Small tables with named rows and columns. After each table, cells are looked up by row and column.

Furume:
columns: Kizaze, Dek, Zezof, Besotup, Kulare, Dav, Risagus, Niv, Samat, Zir
Biku: [-27.9, 25.9, 72.1, 36.1, 74.6, -21.3, -8.9, 41.6, -13.6, 45.2]
Gupabad: [54.8, 1.3, -38.2, -31.2, -34.5, 50.2, 47.6, -7.3, 34.9, -15.4]
Zep: [52.0, -15.0, -73.0, -2.8, -38.2, 41.1, 38.4, -12.9, 50.3, -38.1]
Zelese: [42.9, -4.0, -23.0, -5.9, -68.4, 25.1, 47.5, -26.1, 34.5, -38.4]
Tiv: [23.7, -16.4, -47.0, 9.9, -20.9, 69.8, 46.1, -33.2, 57.5, -17.8]
Lepe: [32.7, -7.8, -30.6, -22.1, -37.6, 27.2, 42.4, -19.2, 41.9, -28.0]
Lunu: [33.1, -1.1, -0.3, -22.7, -42.8, 4.4, 1.8, -10.5, 32.6, -45.2]
Lek: [19.5, -17.5, -21.5, 1.1, -28.6, 24.8, 31.5, -25.7, 40.2, -17.2]
Gero: [41.8, 7.4, -24.9, -2.8, -39.4, 29.8, 29.7, -11.3, 36.8, -27.7]
Robut: [51.7, 18.0, -12.2, 7.8, -26.3, 35.7, 72.3, 19.1, 49.9, 1.0]
Komom: [21.3, -26.6, -4.5, -1.8, -26.2, 30.9, -11.7, -8.9, 25.8, -22.1]
Pimelas: [43.0, -1.6, 9.2, 21.9, -7.1, 17.9, 11.9, -23.5, 38.5, -13.8]
Bop: [46.5, 6.6, -39.9, 26.5, -57.2, 32.7, 13.1, -1.7, 17.0, -5.6]
Gesakam: [46.7, 17.5, 17.1, 10.0, -39.6, 53.2, 25.5, 18.5, 39.9, 2.1]

Zezof of Bop = -39.9
Kulare of Bop = -57.2
Dav of Gupabad = 50.2
Samat of Gupabad = 34.9
Zezof of Komom = -4.5
Risagus of Zelese = 47.5
Samat of Robut = 49.9
Row with the largest Samat: Tiv

Naz:
|  | Risedoz | Nam | Zikupa | Kib | Puvip | Keva | Kirupun | Tidilo | Koneka |
|---|---|---|---|---|---|---|---|---|---|
| Genibeg | -824 | -1512 | 3973 | 4301 | -1412 | 4187 | 2810 | -5406 | 186 |
| Nar | -1270 | -1566 | 4219 | 4389 | -1429 | 4300 | 2814 | -5550 | 174 |
| Med | -1456 | 234 | 3865 | 3785 | -418 | 3296 | 2844 | -3835 | 773 |
| Rifef | 4605 | 2586 | -410 | -2245 | 3510 | -604 | 2206 | 8508 | 5195 |
| Budibaz | -1451 | -1613 | 4366 | 4449 | -1532 | 4335 | 2849 | -5555 | 70 |
| Tup | 4787 | 2893 | -616 | -2438 | 3695 | -795 | 2285 | 8695 | 5465 |
| Nuna | 2330 | 1943 | 1813 | -459 | 1711 | 1183 | -5 | 2674 | 1497 |

Med, Puvip -> -418
Budibaz, Keva -> 4335
Budibaz, Zikupa -> 4366
Nar, Nam -> -1566
Nar, Kirupun -> 2814
Rifef, Puvip -> 3510
Nuna, Risedoz -> 2330
Nar, Risedoz -> -1270
Genibeg, Puvip -> -1412
Med, Kirupun -> 2844
Nar, Kib -> 4389
Genibeg, Kirupun -> 2810

Table Mitun
fields: Kedu, Dov
Fuzo: [17, 22]
Maki: [200, 165]
Nukima: [27, 21]
Lebike: [116, 111]
Sog: [204, 175]
Panisov: [210, 182]

Lebike, Dov -> 111
Sog, Dov -> 175
Fuzo, Kedu -> 17
Maki, Kedu -> 200
Nukima, Dov -> 21
Lebike, Kedu -> 116
Nukima, Kedu -> 27
Maki, Dov -> 165
Panisov, Dov -> 182
Sog, Kedu -> 204
Fuzo, Dov -> 22
Panisov, Kedu -> 210

Lutuk =
fields: Rogi, Rer, Lidapi, Mut, Vagopa
Zevut: [63, 140, 113, 164, 248]
Nafa: [230, 143, 175, 121, 38]
Vir: [166, 141, 160, 151, 151]
Ged: [207, 139, 152, 125, 58]

Nafa, Rer -> 143
Zevut, Lidapi -> 113
Nafa, Mut -> 121
Ged, Lidapi -> 152
Zevut, Vagopa -> 248
Nafa, Vagopa -> 38
Ged, Mut -> 125
Zevut, Mut -> 164
Vir, Lidapi -> 160

Tib
             Suk   Muruna
Raf       -3.947   -5.914
Tak       16.599    7.981
Gar      -23.706  -19.973
Dal      -90.814  -73.469
Salar      2.457    3.821
Nikomu    79.891   53.950
Vafalip   32.361   29.553

Suk of Nikomu = 79.891
Suk of Gar = -23.706
Muruna of Salar = 3.821
Muruna of Dal = -73.469
Muruna of Raf = -5.914
Suk of Vafalip = 32.361
Muruna of Nikomu = 53.950
Suk of Tak = 16.599
Suk of Dal = -90.814
Row with the largest Muruna: Nikomu

Lati
cols = Gotuta, Roz, Nas, Tik, Gasona, Darad, Kar
Movibub: [86.73, 66.91, 76.60, 52.13, 66.46, 87.72, 44.66]
Rovu: [64.83, 40.48, 46.93, 75.26, 45.46, 77.59, 33.05]
Vufer: [35.60, 45.24, 13.45, 81.86, 54.91, 42.26, 25.11]
Votuso: [51.15, 50.88, 61.03, 61.07, 44.92, 53.92, 68.95]
Fibo: [59.14, 63.84, 88.88, 46.71, 68.33, 62.20, 65.33]
Gep: [95.34, 60.41, 79.67, 36.10, 70.03, 71.71, 91.09]
Sevufe: [69.13, 70.17, 65.62, 74.19, 44.21, 78.58, 55.71]

What is the Gasona of Fibo in Lati? 68.33
What is the Roz of Votuso in Lati? 50.88
What is the Gotuta of Sevufe in Lati? 69.13
What is the Nas of Movibub in Lati? 76.60
What is the Darad of Sevufe in Lati? 78.58
What is the Roz of Sevufe in Lati? 70.17
What is the Gasona of Votuso in Lati? 44.92
What is the Tik of Gep in Lati? 36.10
What is the Kar of Rovu in Lati? 33.05
What is the Nas of Votuso in Lati? 61.03
What is the Gasona of Vufer in Lati? 54.91
What is the Gasona of Gep in Lati? 70.03
What is the Nas of Vufer in Lati? 13.45
What is the Darad of Gep in Lati? 71.71
What is the Roz of Fibo in Lati? 63.84
What is the Gotuta of Rovu in Lati? 64.83
What is the Darad of Rovu in Lati? 77.59
What is the Tik of Movibub in Lati? 52.13
Row with the largest Roz: Sevufe

